[[ 3.95  0.92 -2.34 -5.77 -4.17  2.24]
 [-3.40 -1.47 -5.09 -1.03 -2.66 -4.96]
 [ 0.05 -0.37 -4.21 -1.51  0.85 -7.30]
 [ 0.52 -0.45 -4.02 -1.32  0.98 -7.22]
 [ 4.30 -3.73 -4.59  3.67  0.39  1.75]
 [ 0.02  0.62 -4.64 -5.81 -0.52  3.91]
 [ 4.26 -3.34  0.04 -5.05 -3.58  0.65]]
:
[[ 4.30 -3.73 -4.59  3.67  0.39  1.75]
 [ 4.26 -3.34  0.04 -5.05 -3.58  0.65]
 [-3.40 -1.47 -5.09 -1.03 -2.66 -4.96]
 [ 0.52 -0.45 -4.02 -1.32  0.98 -7.22]
 [ 0.05 -0.37 -4.21 -1.51  0.85 -7.30]
 [ 0.02  0.62 -4.64 -5.81 -0.52  3.91]
 [ 3.95  0.92 -2.34 -5.77 -4.17  2.24]]

[[-2.62 -4.24 -4.29  3.38 -4.28  3.38  3.25]
 [-1.72 -0.25 -0.54  3.12 -0.64  3.10  2.89]
 [-1.78  2.81  2.09  1.60  1.77  1.60  1.62]
 [-1.96  4.54  3.69  2.49  3.31  2.47  2.46]
 [-2.42 -0.41 -0.90  1.98 -1.12  1.99  2.04]
 [-4.32 -5.69 -5.66  6.34 -5.63  6.33  6.18]
 [-3.80 -6.44 -6.42  4.14 -6.40  4.15  4.14]
 [-2.27  2.49  1.68  1.07  1.28  1.08  1.25]]
:
[[-3.80 -6.44 -6.42  4.14 -6.40  4.15  4.14]
 [-4.32 -5.69 -5.66  6.34 -5.63  6.33  6.18]
 [-2.62 -4.24 -4.29  3.38 -4.28  3.38  3.25]
 [-2.42 -0.41 -0.90  1.98 -1.12  1.99  2.04]
 [-1.72 -0.25 -0.54  3.12 -0.64  3.10  2.89]
 [-2.27  2.49  1.68  1.07  1.28  1.08  1.25]
 [-1.78  2.81  2.09  1.60  1.77  1.60  1.62]
 [-1.96  4.54  3.69  2.49  3.31  2.47  2.46]]

[[-1.47  4.05 -3.31  2.99 -3.07]
 [ 1.19 -7.19 -5.76 -0.61  0.13]
 [ 1.18  3.86  6.18 -4.62  1.29]
 [-2.31 -2.69  2.42  5.79  1.43]
 [ 2.27 -4.11 -0.84  3.50  2.85]
 [-0.15  1.16  2.17 -8.07  1.90]
 [ 1.12  4.03  2.65 -5.40  2.68]
 [-0.41  7.47 -0.09 -5.96  1.53]]
:
[[ 1.19 -7.19 -5.76 -0.61  0.13]
 [ 2.27 -4.11 -0.84  3.50  2.85]
 [-2.31 -2.69  2.42  5.79  1.43]
 [-0.15  1.16  2.17 -8.07  1.90]
 [ 1.18  3.86  6.18 -4.62  1.29]
 [ 1.12  4.03  2.65 -5.40  2.68]
 [-1.47  4.05 -3.31  2.99 -3.07]
 [-0.41  7.47 -0.09 -5.96  1.53]]

[[-7.27 -1.24 -1.03 -7.00 -0.01  2.53 -1.08]
 [ 1.91 -0.82 -0.70  1.28 -0.34  1.13 -0.53]
 [ 1.14  0.51  0.30  1.83 -0.43 -2.77  0.08]
 [ 3.57 -2.67 -2.48  2.76 -1.81  0.93 -2.28]
 [-5.65  0.74  0.79 -5.28  1.10  1.45  0.72]]
:
[[ 3.57 -2.67 -2.48  2.76 -1.81  0.93 -2.28]
 [-7.27 -1.24 -1.03 -7.00 -0.01  2.53 -1.08]
 [ 1.91 -0.82 -0.70  1.28 -0.34  1.13 -0.53]
 [ 1.14  0.51  0.30  1.83 -0.43 -2.77  0.08]
 [-5.65  0.74  0.79 -5.28  1.10  1.45  0.72]]

[[ 2.63  4.13  2.15  0.24 -3.16 -0.80  3.08  1.41 -1.62 -1.30  0.89  0.52
   0.55  1.89  2.19]
 [-2.35 -3.43 -1.81  0.49 -1.06  1.03 -1.12  4.43  0.08 -5.50 -7.88  0.11
   0.93  2.46 -2.59]
 [ 1.46 -1.25  1.81 -0.41 -0.64 -1.66 -0.44 -0.83  0.91 -6.12  0.79 -2.27
  -0.81  3.51 -1.28]]
:
[[-2.35 -3.43 -1.81  0.49 -1.06  1.03 -1.12  4.43  0.08 -5.50 -7.88  0.11
   0.93  2.46 -2.59]
 [ 1.46 -1.25  1.81 -0.41 -0.64 -1.66 -0.44 -0.83  0.91 -6.12  0.79 -2.27
  -0.81  3.51 -1.28]
 [ 2.63  4.13  2.15  0.24 -3.16 -0.80  3.08  1.41 -1.62 -1.30  0.89  0.52
   0.55  1.89  2.19]]

[[-2.10 -2.47  0.29 -2.66  0.33  0.56 -3.85  1.50  4.55]
 [ 1.98  1.62  3.27  1.48  3.23  3.01  1.23  2.15 -0.40]
 [ 0.58  0.30  3.86  0.20  3.83  3.63 -0.06  2.81  0.24]
 [-5.86 -5.75  3.06 -5.69  3.08  3.05 -5.83  3.07  2.60]
 [ 7.25  6.29  2.53  5.85  2.50  2.47  4.25  2.12  1.86]
 [-1.12 -1.33  4.02 -1.40  4.00  3.87 -1.82  3.32  1.48]
 [-1.17 -1.54  2.13 -1.73  2.15  2.25 -2.82  2.61  3.79]
 [ 1.81  1.23  1.62  0.95  1.62  1.70 -0.28  1.92  2.99]
 [ 2.08  1.56  2.45  1.33  2.44  2.40  0.39  2.20  1.85]
 [ 4.02  3.22  1.32  2.84  1.32  1.44  1.20  1.76  3.40]]
:
[[-5.86 -5.75  3.06 -5.69  3.08  3.05 -5.83  3.07  2.60]
 [-2.10 -2.47  0.29 -2.66  0.33  0.56 -3.85  1.50  4.55]
 [-1.17 -1.54  2.13 -1.73  2.15  2.25 -2.82  2.61  3.79]
 [-1.12 -1.33  4.02 -1.40  4.00  3.87 -1.82  3.32  1.48]
 [ 0.58  0.30  3.86  0.20  3.83  3.63 -0.06  2.81  0.24]
 [ 1.81  1.23  1.62  0.95  1.62  1.70 -0.28  1.92  2.99]
 [ 2.08  1.56  2.45  1.33  2.44  2.40  0.39  2.20  1.85]
 [ 1.98  1.62  3.27  1.48  3.23  3.01  1.23  2.15 -0.40]
 [ 4.02  3.22  1.32  2.84  1.32  1.44  1.20  1.76  3.40]
 [ 7.25  6.29  2.53  5.85  2.50  2.47  4.25  2.12  1.86]]

[[-2.53  4.79 -2.38 -6.03]
 [ 0.19 -1.24  0.97 -1.74]
 [-1.79  4.24 -4.70 -0.58]
 [ 2.48 -7.40 -4.73  5.94]]
:
[[ 2.48 -7.40 -4.73  5.94]
 [ 0.19 -1.24  0.97 -1.74]
 [-1.79  4.24 -4.70 -0.58]
 [-2.53  4.79 -2.38 -6.03]]

[[-4.48  1.54  1.21 -1.61 -0.07  2.30 -2.39 -5.89 -1.79]
 [ 5.69 -3.62 -6.54 -2.18 -1.79 -3.65 -4.23  0.31 -2.22]
 [ 2.13 -8.38 -5.88  1.93  2.61 -3.26  7.41  0.45 -2.30]]
:
[[ 2.13 -8.38 -5.88  1.93  2.61 -3.26  7.41  0.45 -2.30]
 [ 5.69 -3.62 -6.54 -2.18 -1.79 -3.65 -4.23  0.31 -2.22]
 [-4.48  1.54  1.21 -1.61 -0.07  2.30 -2.39 -5.89 -1.79]]
